Here is a tiny trained network, its code and every weight. The questions are about switching its units off for an input and a class, where a switched-off unit gives its printed mean instead of its output.

import numpy as np


def w(rows, s, z=0):
    codes = np.array(rows[::2]) - 128.0
    scale = np.full(codes.shape[1], s)
    scale[-1] = z or s
    return codes * scale


def f(y):
    return y / 2 * (1 + np.tanh(0.7978845608 * (y + 0.044715 * y**3)))


def log_softmax(a):
    a = a - a.max(-1, keepdims=True)
    return a - np.log(np.exp(a).sum(-1, keepdims=True))


def net(x, mask):
    res = np.array(x, float).reshape(1, 4) / 4 @ E
    y = f(res @ A[0][:, :-1].T + A[0][:, -1])
    res = res + np.where(mask, y, B[0][:, -1]) @ B[0][:, :-1]
    return log_softmax(res[-1] @ U[:, :-1].T + U[:, -1])


A, B = {}, {}
E = w([
[198,158,82,157,48,74,125,151,92,89,141],'x0',
[96,163,41,226,167,103,119,121,56,127,159],'x1',
[134,119,89,99,122,214,254,108,142,75,99],'x2',
[85,79,85,102,72,121,157,114,142,69,104],'x3',
],0.0075)
A[0] = w([
[159,130,119,120,105,140,154,126,127,119,132,115],'n1',
[90,106,159,75,126,165,175,133,145,118,121,174],'n2',
[134,137,107,144,115,104,98,129,119,130,127,123],'n3',
[138,150,126,141,151,136,139,131,117,131,131,172],'n4',
[141,129,90,126,87,117,150,125,128,114,128,237],'n5',
[132,123,233,108,166,116,78,129,138,158,127,120],'n6',
[150,120,134,98,105,163,188,128,139,115,125,243],'n7',
[99,114,155,98,143,150,136,130,138,127,118,178],'n8',
[148,131,114,134,83,101,103,130,131,120,124,94],'n9',
[111,126,150,139,117,80,38,130,123,141,132,253],'n10',
[119,121,165,112,137,137,115,129,131,137,128,241],'n11',
[67,128,5,170,152,126,146,130,108,117,127,129],'n12',
[165,133,109,126,65,103,126,130,122,121,130,175],'n13',
[144,150,144,184,194,125,99,133,111,155,128,174],'n14',
[165,160,138,158,182,155,153,127,120,150,131,194],'n15',
[90,111,147,97,135,147,148,123,144,135,123,175],'n16',
[95,121,113,155,149,125,99,132,118,137,129,79],'n17',
[116,121,138,114,143,143,134,128,128,129,123,121],'n18',
],0.017,0.0025)
B[0] = w([
[123,148,116,127,145,127,134,150,127,106,90,155],'n1',
[111,78,157,77,114,141,170,75,139,97,136,213],'n2',
[133,87,136,120,122,95,117,123,144,131,143,170],'n3',
[149,120,124,116,129,148,131,125,128,141,147,147],'n4',
[180,131,136,143,109,133,162,163,121,121,99,187],'n5',
[77,153,158,189,101,213,69,147,123,133,106,229],'n6',
[79,149,103,94,133,138,185,128,135,95,61,206],'n7',
[104,103,164,121,126,130,132,99,135,108,147,178],'n8',
[165,106,146,126,107,101,107,146,117,103,122,170],'n9',
[81,127,157,144,92,44,81,147,124,130,124,241],'n10',
[76,131,143,131,124,128,134,125,136,129,135,169],'n11',
[148,126,93,252,172,119,173,84,136,140,146,248],'n12',
[175,129,144,107,136,103,117,164,105,83,103,194],'n13',
[144,151,107,48,168,143,100,123,134,165,168,210],'n14',
[173,113,126,90,119,187,124,140,124,164,158,177],'n15',
[126,105,173,115,116,146,135,92,136,113,152,182],'n16',
[114,174,126,120,168,88,132,101,139,100,121,163],'n17',
[138,122,154,122,112,123,116,112,134,105,137,143],'n18',
],0.028,0.012)
U = w([
[173,172,78,116,204,133,114,91,134,193,211,61],'0',
[60,33,193,58,96,171,197,40,175,78,133,254],'1',
[22,190,210,160,69,153,36,187,119,152,127,26],'2',
[188,86,173,125,76,13,88,214,67,89,129,112],'3',
[156,170,98,2,142,179,105,171,115,201,178,229],'4',
[91,163,77,191,181,33,136,75,152,143,160,34],'5',
[175,104,63,253,146,186,218,108,112,113,120,156],'6',
[159,175,84,71,114,136,211,210,95,62,26,49],'7',
],0.0053,0.0008)

Each question gives the input, the list of numbers given to net, and the class t.
The units are the neurons (one row each of A and B). Each row of codes is followed by its name. A weight is (code - 128) times the scale printed after its matrix; where a second scale follows, it is the last column's (A, B and U).
mask holds one flag per neuron, in row order. A switched-off neuron (its flag False) gives its mean, the last column of its row in B, instead of its output. The means were averaged over made-up inputs and are rounded, as every weight is.
A unit's drop is (log p(t) with every unit on - log p(t) with that unit switched off) / (log p(t) with every unit on - log p(t) with every unit switched off).
The circuit of an input: a set's keep is (log p(t) with only the set's units on - log p(t) with every unit switched off) / (log p(t) with every unit on - log p(t) with every unit switched off). Starting from the 12 units with the biggest drops (on a tie, the unit counted first), units are removed one at a time, each time the one whose removal leaves the highest keep (on an exact tie, the one counted first), for as long as the keep stays at least 0.8.
units of the circuit, in order: the units of the circuit, biggest drop first
most important unit: the unit with the biggest drop
k most important neurons: the k neurons with the biggest drops, biggest first
drop of u: that unit's drop, to one decimal
input [1,4,-3,-4], class 0: units of the circuit, in order -> n14
input [5,0,5,-8], class 4: 2 most important neurons -> n15, n12
input [5,-4,-2,-3], class 3: 3 most important neurons -> n13, n9, n7
input [-4,4,-2,0], class 5: 2 most important neurons -> n17, n12
input [1,-2,0,-5], class 2: 3 most important neurons -> n6, n12, n2
input [-2,8,1,3], class 6: 2 most important neurons -> n12, n10
input [8,1,8,3], class 7: 2 most important neurons -> n7, n13
input [8,-7,-2,-4], class 3: 2 most important neurons -> n13, n9
input [7,7,1,-6], class 0: 2 most important neurons -> n14, n12
input [-2,4,0,3], class 6: 3 most important neurons -> n10, n12, n14
input [-8,6,-3,-1], class 0: 2 most important neurons -> n14, n15
input [0,5,1,-2], class 0: drop of n14 -> 0.3
input [-1,2,-5,6], class 5: drop of n5 -> 0.2
input [3,3,8,5], class 6: drop of n12 -> 3.1
input [6,3,7,1], class 6: most important unit -> n12
